Q:
128,130,115,99
107,145,132,119
A: 130

Q:
48,60,108,101,100
41,68,107,99,116
125,154,88,102,129
A: 107

Q:
56,92,88,114,117
53,91,87,114,117
A: 88

Q:
158,78,80,70
90,56,119,121
A: 78

Q:
103,145,97,63
101,140,97,66
A: 145

Q:
115,121,131,53,102,86
89,50,127,100,102,101
A: 53

Q:
75,70,144,76,52,79,136
105,84,87,90,89,115,92
A: 52

Q:
128,87,110,97
146,87,108,93
101,87,91,71
A: 87

Q:
88,111,106,117,115,61
116,142,106,144,86,94
A: 117
---
array([[ 98,  94,  83,  99, 102,  98],
       [ 80,  96, 103, 109, 109, 105],
       [150, 104,  98,  80,  79,  86]])
98

array([[ 54, 138, 138, 138],
       [ 51, 149, 150, 144],
       [ 73, 125, 128, 121]])
54

array([[ 96, 111, 128, 103,  93,  64],
       [145, 156, 132, 103, 134, 109],
       [ 65,  71,  96,  81,  77,  90]])
96

array([[107,  65, 122, 111],
       [107,  57, 113, 114],
       [ 98, 130,  68,  78]])
107

array([[ 73, 123,  86, 131,  64,  87],
       [108, 127,  64, 103, 108,  79],
       [147, 124,  90,  68,  86,  76]])
73

array([[ 85, 141, 118,  75, 138],
       [153,  75,  72,  85,  84],
       [ 86,  75, 126, 135,  67]])
85

array([[ 70, 146,  80, 122,  71, 110],
       [ 95,  96,  87,  85, 105,  88],
       [ 93, 115, 103, 102, 100, 100]])
70

array([[133, 104, 108, 110, 118,  80],
       [ 75, 141,  86, 110, 115, 112],
       [ 81, 141,  96, 145, 137,  95]])
133

array([[ 91,  79,  69,  71, 145],
       [ 97,  88,  63,  84, 149],
       [131,  96,  79, 136, 126]])
91
---
[112  40  86  54  70] --> 112, 70

[[132 108  60 151 106]
 [100 121  98  90  55]
 [139 140 129  95  55]] --> 132, 55

[[ 93  91 109 105 105  83]
 [ 76 100 139 147  60 129]
 [144 115  86  72 136 116]] --> 93, 116

[123 131  52 120 115 113  77] --> 123, 77

[115  71  45 144 115  75] --> 115, 75

[ 54 111  73  42] --> 54, 42

[ 76  72 109 111  49  59 118] --> 76, 118

[[109  45  61  80  64 154  73]
 [ 96 138 136 126  47 106  59]
 [ 57  85  95  90 150 132  99]] --> 109, 99
---
[[ 73 155  85  86  69 144  96  97  85]
 [123  78 148  58 119  96  71 122 137]
 [139  52 116 104  86  66  84  66 134]
 [135  91  77  88  65  87 105  64 100]
 [115  82 142  61 133  96  82 139 122]
 [131  71 146  69  98  90  64  87 148]
 [ 85 131  95 108  45 136  77  53 112]
 [123  78 149  60 115  96  68 116 140]] 137

[[130 145  88  85 103  76  85 108 137  73  79]
 [ 90  88 109 103 104 111 100 105  88 111 105]
 [ 86  85 106 114 101 112  99 103  91 108 100]
 [ 93  81 103  98  97 106 113  93  83 110 114]
 [ 94  92 102 108 100 106  98 100  96 103  99]
 [ 89  84  90 122  89 100 101  88 100  96  96]
 [ 88  74  85 118  83  97 114  74  89  98 107]
 [106  89  96  79  92  92 124  81  84 104 124]
 [ 99 116 104 114 109 103  76 118 120  93  76]] 105

[[100 100 100 100 101 100 100]
 [ 78  84  77  74 107  73  73]
 [ 75 101  86  61  56 110 110]
 [ 89  92 109 115 119 102 102]
 [100 100 100  99  99 101 101]
 [100 100 100 100 101 100 100]] 73

[[ 56  42  85 156 106 100  59 137 133 148]
 [112 130 120 124 102 103 101  58 149  63]
 [105  84 120  75 138 101 101 101  60  98]
 [123 138  67  94 115 110 107 101  85 115]
 [103  91 107 104  89 103 124  83  59  84]] 63

[[101  75 108  97  99 100  97 106  83  84  92 100  98]
 [ 71 117  95 100  95  89  95  96 147 110 103 105  89]
 [103 105 103 108 100  89 108  99  82 101  97 102 111]
 [ 83 105 109 117  93  98 103  96  63 106  91 101  87]
 [104 116 100  99 103 106 109  93 121 117 116  96 104]
 [102 108  96  89 100  95 106 100  85 105  92 103  87]
 [ 91  96  96 108  95 105 110 103  94 109  94 104  96]
 [ 97 100 102 113 107 101 105  98  97  96  96  97 111]] 89

[[129  91  82  59  76  85  76 102 111]
 [ 85 118 106  88  96 114  73  97 101]
 [100  97  93  83  98  95  99 106  84]
 [ 88 122  95  85  98 114  80  96 103]
 [ 65  70 152 109  62  88  76 133 138]
 [ 94 111  93 102  84 112  61  91 103]
 [ 82 137  98  73  93  98  83  94 113]
 [ 90 102 110  89  84 112  67  89 105]
 [ 91 114 100  89  92 107  66 105 101]
 [ 78 120 104  73  93 108  72  91 108]
 [ 93  85  80 108 111 100 100  97  82]] 101
---
91,156,89,68,43 yields 91
69,145,111,160,100,109 yields 69
76,63,145,157 yields 76
85,100,148,121,91 yields 85
89,120,140,159,158 yields 89
93,126,101,142,72,55 yields 93
---
[110  95  43 106 124 119] gives 110, 119

[[ 95  79  41  65 114  96]
 [120 152  74  95  85 114]] gives 95, 114

[[ 57 140  66  99 107 104  78]
 [121  67 136 121  62 124 134]] gives 57, 134

[ 59  40 129  65 124  78] gives 59, 78

[[ 89  97 122 145  45]
 [ 89  97 122 145  45]] gives 89, 45

[ 92 110 135  86 153 114] gives 92, 114
